Below is a small trained network, with its code and all its weights. Each question gives an input and a target symbol and asks what happens when units are switched off, that is, made to give their printed mean instead of their output.

import numpy as np


def w(rows, s, z=0):
    codes = np.array(rows[::2]) - 128.0
    scale = np.full(codes.shape[1], s)
    scale[-1] = z or s
    return codes * scale


def f(y):
    return np.maximum(y, 0)


def softmax(a):
    e = np.exp(a - a.max(-1, keepdims=True))
    return e / e.sum(-1, keepdims=True)


def log_softmax(a):
    a = a - a.max(-1, keepdims=True)
    return a - np.log(np.exp(a).sum(-1, keepdims=True))


def net(x, mask):
    ids = ['αεθλμστφψω'.index(c) for c in x.split()]
    T = len(ids)
    res = E[ids] + P[:T]
    u = 0
    for l in range(2):
        q, k, v = (res @ M[l].T for M in (Q, K, V))
        z = softmax(np.where(np.tri(T) > 0, q @ k.T / 3**0.5, -1e9)) @ v
        res = res + np.where(mask[u], z, O[l][:, -1]) @ O[l][:, :-1]
        u += 1
        y = f(res @ A[l][:, :-1].T + A[l][:, -1])
        res = res + np.where(mask[u : u + 12], y, B[l][:, -1]) @ B[l][:, :-1]
        u += 12
    return log_softmax(res[-1] @ U[:, :-1].T + U[:, -1])


Q, K, V, O, A, B = {}, {}, {}, {}, {}, {}
E = w([
[49,123,88,105,86,145],'α',
[166,135,175,120,133,248],'ε',
[124,117,71,203,78,50],'θ',
[117,221,169,152,142,63],'λ',
[155,19,61,60,159,189],'μ',
[112,137,135,204,181,4],'σ',
[61,160,174,59,183,90],'τ',
[93,143,108,230,124,136],'φ',
[204,67,125,129,96,106],'ψ',
[60,231,167,147,52,129],'ω',
],0.015)
P = w([
[161,146,164,167,121,1],'0',
[99,137,206,199,168,174],'1',
[164,130,134,133,131,43],'2',
[98,136,189,180,174,187],'3',
[170,118,108,105,145,84],'4',
[100,136,178,177,179,202],'5',
[171,114,91,86,156,112],'6',
[98,140,162,168,190,215],'7',
[176,112,72,71,161,129],'8',
],0.0095)
Q[0] = w([
[84,186,217,63,206,131],'0.h0',
[192,190,120,133,86,103],'0.h0',
[2,124,82,128,82,102],'0.h0',
],0.022)
K[0] = w([
[135,226,165,66,181,119],'0.h0',
[190,173,136,167,98,113],'0.h0',
[3,144,74,118,58,108],'0.h0',
],0.022)
V[0] = w([
[115,82,254,180,93,72],'0.h0',
[151,137,185,112,73,93],'0.h0',
[109,90,172,139,147,117],'0.h0',
],0.0065)
O[0] = w([
[139,77,37,71,183,254,255],'0.h0',
[123,93,106,143,174,197,145],'0.h0',
[113,118,96,90,137,135,169],'0.h0',
],0.0046,0.0029)
A[0] = w([
[134,102,20,70,88,93,110],'0.n0',
[226,182,178,107,100,116,76],'0.n1',
[242,149,126,160,69,129,45],'0.n2',
[144,150,253,129,136,98,177],'0.n3',
[179,154,149,116,50,74,108],'0.n4',
[137,113,63,78,153,167,113],'0.n5',
[92,120,166,96,130,179,12],'0.n6',
[147,201,114,190,115,121,130],'0.n7',
[170,79,92,96,92,152,181],'0.n8',
[143,109,171,132,96,169,61],'0.n9',
[215,71,163,139,108,73,84],'0.n10',
[130,188,159,186,120,177,3],'0.n11',
],0.013,0.0042)
B[0] = w([
[107,144,193,162,134,210,215],'0.n0',
[90,152,152,193,190,133,171],'0.n1',
[83,162,207,75,143,62,165],'0.n2',
[99,61,62,63,180,246,253],'0.n3',
[78,96,148,196,106,68,163],'0.n4',
[204,119,168,172,147,17,172],'0.n5',
[205,195,193,198,86,64,172],'0.n6',
[169,55,153,130,129,89,250],'0.n7',
[84,110,56,63,161,142,204],'0.n8',
[198,175,154,121,96,111,162],'0.n9',
[171,136,171,43,79,153,209],'0.n10',
[50,176,117,42,105,45,202],'0.n11',
],0.014,0.0045)
Q[1] = w([
[48,243,168,126,177,159],'1.h0',
[238,207,169,71,61,91],'1.h0',
[166,233,113,122,180,252],'1.h0',
],0.018)
K[1] = w([
[24,238,165,91,180,151],'1.h0',
[231,194,210,71,31,121],'1.h0',
[179,251,89,43,235,222],'1.h0',
],0.016)
V[1] = w([
[183,155,124,116,149,46],'1.h0',
[159,160,138,110,136,69],'1.h0',
[176,169,119,101,159,2],'1.h0',
],0.0055)
O[1] = w([
[58,59,71,102,135,255,1],'1.h0',
[119,88,67,87,164,216,85],'1.h0',
[55,97,25,82,183,248,110],'1.h0',
],0.0026,0.00047)
A[1] = w([
[123,142,114,86,73,7,57],'1.n0',
[126,98,90,105,177,173,163],'1.n1',
[136,117,41,200,82,25,77],'1.n2',
[183,80,95,100,86,169,107],'1.n3',
[61,90,101,191,131,80,159],'1.n4',
[87,35,91,91,146,100,34],'1.n5',
[166,56,54,157,190,141,34],'1.n6',
[40,173,111,187,108,127,4],'1.n7',
[109,176,92,203,23,155,105],'1.n8',
[172,42,63,140,132,72,89],'1.n9',
[218,121,76,85,155,59,200],'1.n10',
[134,200,136,127,125,223,16],'1.n11',
],0.011,0.0027)
B[1] = w([
[180,108,209,87,150,154,177],'1.n0',
[108,98,139,157,147,234,246],'1.n1',
[129,15,68,137,107,215,170],'1.n2',
[167,150,159,161,78,175,161],'1.n3',
[244,135,84,148,152,84,224],'1.n4',
[141,197,51,142,101,90,254],'1.n5',
[114,142,161,64,149,2,244],'1.n6',
[175,211,112,105,148,147,161],'1.n7',
[64,200,123,192,175,168,149],'1.n8',
[27,121,207,128,131,168,226],'1.n9',
[82,129,120,168,50,139,223],'1.n10',
[155,56,176,166,115,80,172],'1.n11',
],0.016,0.0066)
U = w([
[94,168,180,192,150,109,146],'α',
[70,65,211,132,211,161,52],'ε',
[139,92,254,174,104,57,67],'θ',
[63,97,170,115,218,33,69],'λ',
[111,102,155,120,73,149,108],'μ',
[29,120,185,120,86,72,204],'σ',
[45,103,91,53,169,142,167],'τ',
[83,27,122,162,128,92,195],'φ',
[85,117,191,21,140,99,7],'ψ',
[143,112,114,95,117,82,251],'ω',
],0.0067,0.0026)

Each question gives the input, a string of symbols that net reads in full, and the target symbol t.
The units are the heads (3 rows each of Q, K, V and O) and the neurons (one row each of A and B). Each row of codes is followed by its name. A weight is (code - 128) times the scale printed after its matrix; where a second scale follows, it is the last column's (O, A, B and U).
mask holds one flag per unit, layer by layer, with each layer's heads first. A switched-off unit (its flag False) gives its mean, the last column of its rows in O or B, instead of its output. The means were averaged over made-up inputs and are rounded, as every weight is.
A unit's drop is (log p(t) with every unit on - log p(t) with that unit switched off) / (log p(t) with every unit on - log p(t) with every unit switched off).
The circuit of an input: a set's keep is (log p(t) with only the set's units on - log p(t) with every unit switched off) / (log p(t) with every unit on - log p(t) with every unit switched off). Starting from the 12 units with the biggest drops (on a tie, the unit counted first), units are removed one at a time, each time the one whose removal leaves the highest keep (on an exact tie, the one counted first), for as long as the keep stays at least 0.8.
units of the circuit, in order: the units of the circuit, biggest drop first
unit that matters most: the unit with the biggest drop
top k neurons: the k neurons with the biggest drops, biggest first
k most important neurons of layer l: the k neurons of layer l with the biggest drops, biggest first
input θ ψ λ, target λ: unit that matters most -> 1.n6
input μ ε φ, target φ: units of the circuit, in order -> 1.n2, 0.n3, 0.n0
input ε ε ε μ λ θ, target φ: units of the circuit, in order -> 1.n2, 0.n3, 0.n0
input ε σ μ θ ψ θ σ σ ω, target ω: top 2 neurons -> 0.n4, 1.n4
input μ ε ε ε θ, target θ: units of the circuit, in order -> 0.n3, 1.n0
input ψ σ λ θ μ, target μ: top 2 neurons -> 0.n10, 0.n0
input σ τ ε σ, target λ: units of the circuit, in order -> 1.n6, 0.n10, 0.n3
input σ ψ θ λ α τ ω ε, target θ: top 3 neurons -> 1.n11, 0.n6, 0.n9
input σ ε ε, target ε: 2 most important neurons of layer 0 -> 0.n6, 0.n1
input θ ε λ ψ, target μ: 3 most important neurons of layer 0 -> 0.n10, 0.n11, 0.n8
input θ ψ ω τ θ α φ μ μ, target μ: 2 most important neurons of layer 1 -> 1.n3, 1.n10
input θ σ σ λ μ μ, target σ: 2 most important neurons of layer 0 -> 0.n5, 0.n0
input α σ ψ λ λ, target λ: top 4 neurons -> 0.n1, 1.n6, 0.n10, 0.n3
input φ ε ω ω α λ ε φ σ, target σ: top 2 neurons -> 1.n10, 1.n4
input θ μ σ ε τ μ τ τ, target ε: 2 most important neurons of layer 1 -> 1.n5, 1.n1
input θ ω ψ, target ψ: top 4 neurons -> 0.n10, 0.n2, 0.n3, 0.n8
input α λ α μ, target σ: top 2 neurons -> 0.n5, 1.n10
input σ λ θ, target θ: top 3 neurons -> 0.n0, 0.n10, 0.n4
input ε φ σ σ μ α ω, target ω: unit that matters most -> 0.n4
input φ σ ω σ θ ψ λ φ, target ω: top 3 neurons -> 0.n11, 1.n4, 0.n10
input λ σ μ ψ θ τ φ θ, target φ: top 2 neurons -> 1.n2, 0.n0
input ε σ σ σ σ α, target α: unit that matters most -> 1.n8
input ψ σ σ φ ε, target ε: 3 most important neurons of layer 0 -> 0.n1, 0.n3, 0.n8
input λ λ θ φ ε ψ, target μ: top 2 neurons -> 0.n10, 1.n3
